Here is a tiny trained network, its code and every weight. The questions are about switching its units off for an input and a class, where a switched-off unit gives its printed mean instead of its output.

import numpy as np


def w(rows, s, z=0):
    codes = np.array(rows[::2]) - 128.0
    scale = np.full(codes.shape[1], s)
    scale[-1] = z or s
    return codes * scale


def norm(h):
    return h / np.sqrt((h * h).mean(-1, keepdims=True) + 1e-5)


def f(y):
    return y / 2 * (1 + np.tanh(0.7978845608 * (y + 0.044715 * y**3)))


def log_softmax(a):
    a = a - a.max(-1, keepdims=True)
    return a - np.log(np.exp(a).sum(-1, keepdims=True))


def net(x, mask):
    res = np.array(x, float).reshape(1, 5) / 4 @ E
    u = 0
    for l in range(4):
        y = f(norm(res) @ A[l][:, :-1].T + A[l][:, -1])
        res = res + np.where(mask[u : u + 3], y, B[l][:, -1]) @ B[l][:, :-1]
        u += 3
    return log_softmax(norm(res)[-1] @ U[:, :-1].T + U[:, -1])


A, B = {}, {}
E = w([
[132,119,119,146,139,122,146,141,110,119,168,104],'x0',
[142,95,40,133,121,152,135,82,108,118,135,187],'x1',
[105,134,202,186,64,220,172,109,119,185,138,150],'x2',
[35,136,120,3,156,174,200,157,131,89,138,114],'x3',
[165,170,117,103,31,96,170,131,181,91,173,173],'x4',
],0.0064)
A[0] = w([
[178,178,123,120,43,103,132,138,210,70,182,157,4],'0.n1',
[156,133,70,69,168,2,75,155,152,121,114,104,9],'0.n2',
[158,224,214,128,129,83,117,221,174,134,111,45,31],'0.n3',
],0.0049,0.0037)
B[0] = w([
[94,90,113,42,61,114,50,78,139,195,162,49,214],'0.n1',
[179,141,164,214,133,170,190,24,202,46,80,41,237],'0.n2',
[77,116,83,189,155,50,208,150,84,233,103,254,250],'0.n3',
],0.0078,0.0022)
A[1] = w([
[111,63,157,135,187,123,61,108,73,123,106,129,7],'1.n1',
[245,160,148,207,116,73,27,141,128,152,133,146,5],'1.n2',
[171,89,3,129,104,172,128,75,102,106,125,185,16],'1.n3',
],0.0059,0.0029)
B[1] = w([
[103,208,57,156,66,69,84,79,91,140,182,82,151],'1.n1',
[102,92,119,2,142,218,160,232,73,62,147,197,252],'1.n2',
[61,134,215,201,165,25,161,176,120,189,83,148,188],'1.n3',
],0.0089,0.0041)
A[2] = w([
[116,149,150,153,255,190,40,125,83,183,109,46,26],'2.n1',
[144,133,139,116,85,242,142,184,181,127,58,171,161],'2.n2',
[160,183,237,246,88,236,181,86,140,179,182,156,3],'2.n3',
],0.0032,0.0022)
B[2] = w([
[205,114,82,78,2,71,64,144,159,190,179,177,163],'2.n1',
[104,120,182,145,157,125,95,141,98,60,118,52,250],'2.n2',
[235,125,123,127,155,118,161,80,146,89,74,152,210],'2.n3',
],0.0074,0.0019)
A[3] = w([
[92,154,60,173,140,177,29,130,80,200,117,50,1],'3.n1',
[159,253,113,87,33,64,101,98,127,115,215,178,94],'3.n2',
[164,163,189,172,98,252,185,79,108,175,131,111,72],'3.n3',
],0.0058,0.0027)
B[3] = w([
[114,36,90,109,2,184,128,101,214,194,167,98,171],'3.n1',
[110,32,41,195,175,211,21,62,68,251,108,62,191],'3.n2',
[238,199,59,200,236,52,90,110,186,39,119,40,252],'3.n3',
],0.0054,0.0031)
U = w([
[219,164,123,185,191,103,119,84,175,4,101,66,193],'0',
[68,114,131,41,136,224,122,220,60,48,148,168,200],'1',
[109,96,80,128,55,144,56,75,137,224,155,72,105],'2',
[83,144,178,212,171,1,171,162,95,211,102,196,5],'3',
],0.0086,0.002)

Each question gives the input, the list of numbers given to net, and the class t.
The units are the neurons (one row each of A and B). Each row of codes is followed by its name. A weight is (code - 128) times the scale printed after its matrix; where a second scale follows, it is the last column's (A, B and U).
mask holds one flag per neuron, layer by layer. A switched-off neuron (its flag False) gives its mean, the last column of its row in B, instead of its output. The means were averaged over made-up inputs and are rounded, as every weight is.
A unit's drop is (log p(t) with every unit on - log p(t) with that unit switched off) / (log p(t) with every unit on - log p(t) with every unit switched off).
The circuit of an input: a set's keep is (log p(t) with only the set's units on - log p(t) with every unit switched off) / (log p(t) with every unit on - log p(t) with every unit switched off). Starting from all 12 units, units are removed one at a time, each time the one whose removal leaves the highest keep (on an exact tie, the one counted first), for as long as the keep stays at least 0.8.
circuit, biggest first: the units of the circuit, biggest drop first
k most important neurons: the k neurons with the biggest drops, biggest first
k most important neurons of layer l: the k neurons of layer l with the biggest drops, biggest first
drop when u is switched off: that unit's drop, to one decimal
input [-4,-5,-3,-6,-8], class 2: circuit, biggest first -> (1.n1 3.n1)
input [-3,-8,-8,8,-2], class 0: 3 most important neurons -> (0.n2 1.n2 1.n3)
input [-2,7,6,1,0], class 3: 2 most important neurons -> (1.n3 0.n2)
input [6,-4,-8,6,2], class 0: most important neuron of layer 0 -> (0.n2)
input [-1,-5,5,3,-6], class 2: 3 most important neurons -> (0.n2 1.n2 2.n1)
input [4,0,8,6,-5], class 0: circuit, biggest first -> (3.n3 1.n2)
input [-3,8,1,6,-6], class 3: 2 most important neurons -> (1.n3 1.n2)
input [2,-6,2,7,-8], class 2: circuit, biggest first -> (1.n2 2.n1)
input [5,0,5,-8,8], class 1: 2 most important neurons of layer 0 -> (0.n2 0.n3)
input [-5,5,-5,3,2], class 0: 2 most important neurons -> (0.n2 0.n3)
input [-3,6,5,-3,1], class 3: 2 most important neurons -> (1.n3 0.n2)
input [6,-7,-2,0,-8], class 2: circuit, biggest first -> (3.n1 1.n1)
input [-3,3,-4,-5,7], class 2: 2 most important neurons -> (0.n1 3.n2)
input [-3,3,-8,4,5], class 0: circuit, biggest first -> (0.n2)
input [-4,-4,6,0,-7], class 2: 3 most important neurons -> (2.n1 0.n2 1.n1)
input [-2,-1,-7,-8,-6], class 1: 2 most important neurons -> (1.n2 3.n3)
input [-7,-7,7,-7,-7], class 0: 4 most important neurons -> (3.n3 2.n3 1.n3 0.n1)
input [-2,-6,2,5,1], class 3: 2 most important neurons -> (0.n3 1.n2)
input [6,6,3,-7,2], class 1: 2 most important neurons -> (1.n2 0.n3)
input [-3,8,-3,5,6], class 3: circuit, biggest first -> (1.n3)
input [-3,-2,5,-7,-7], class 1: 2 most important neurons of layer 0 -> (0.n2 0.n1)
input [-6,-7,2,-8,-3], class 1: drop when 1.n2 is switched off -> 1.1
input [4,-8,-8,8,4], class 0: drop when 1.n2 is switched off -> 1.1
input [-5,-6,6,3,5], class 0: drop when 2.n1 is switched off -> 0.1
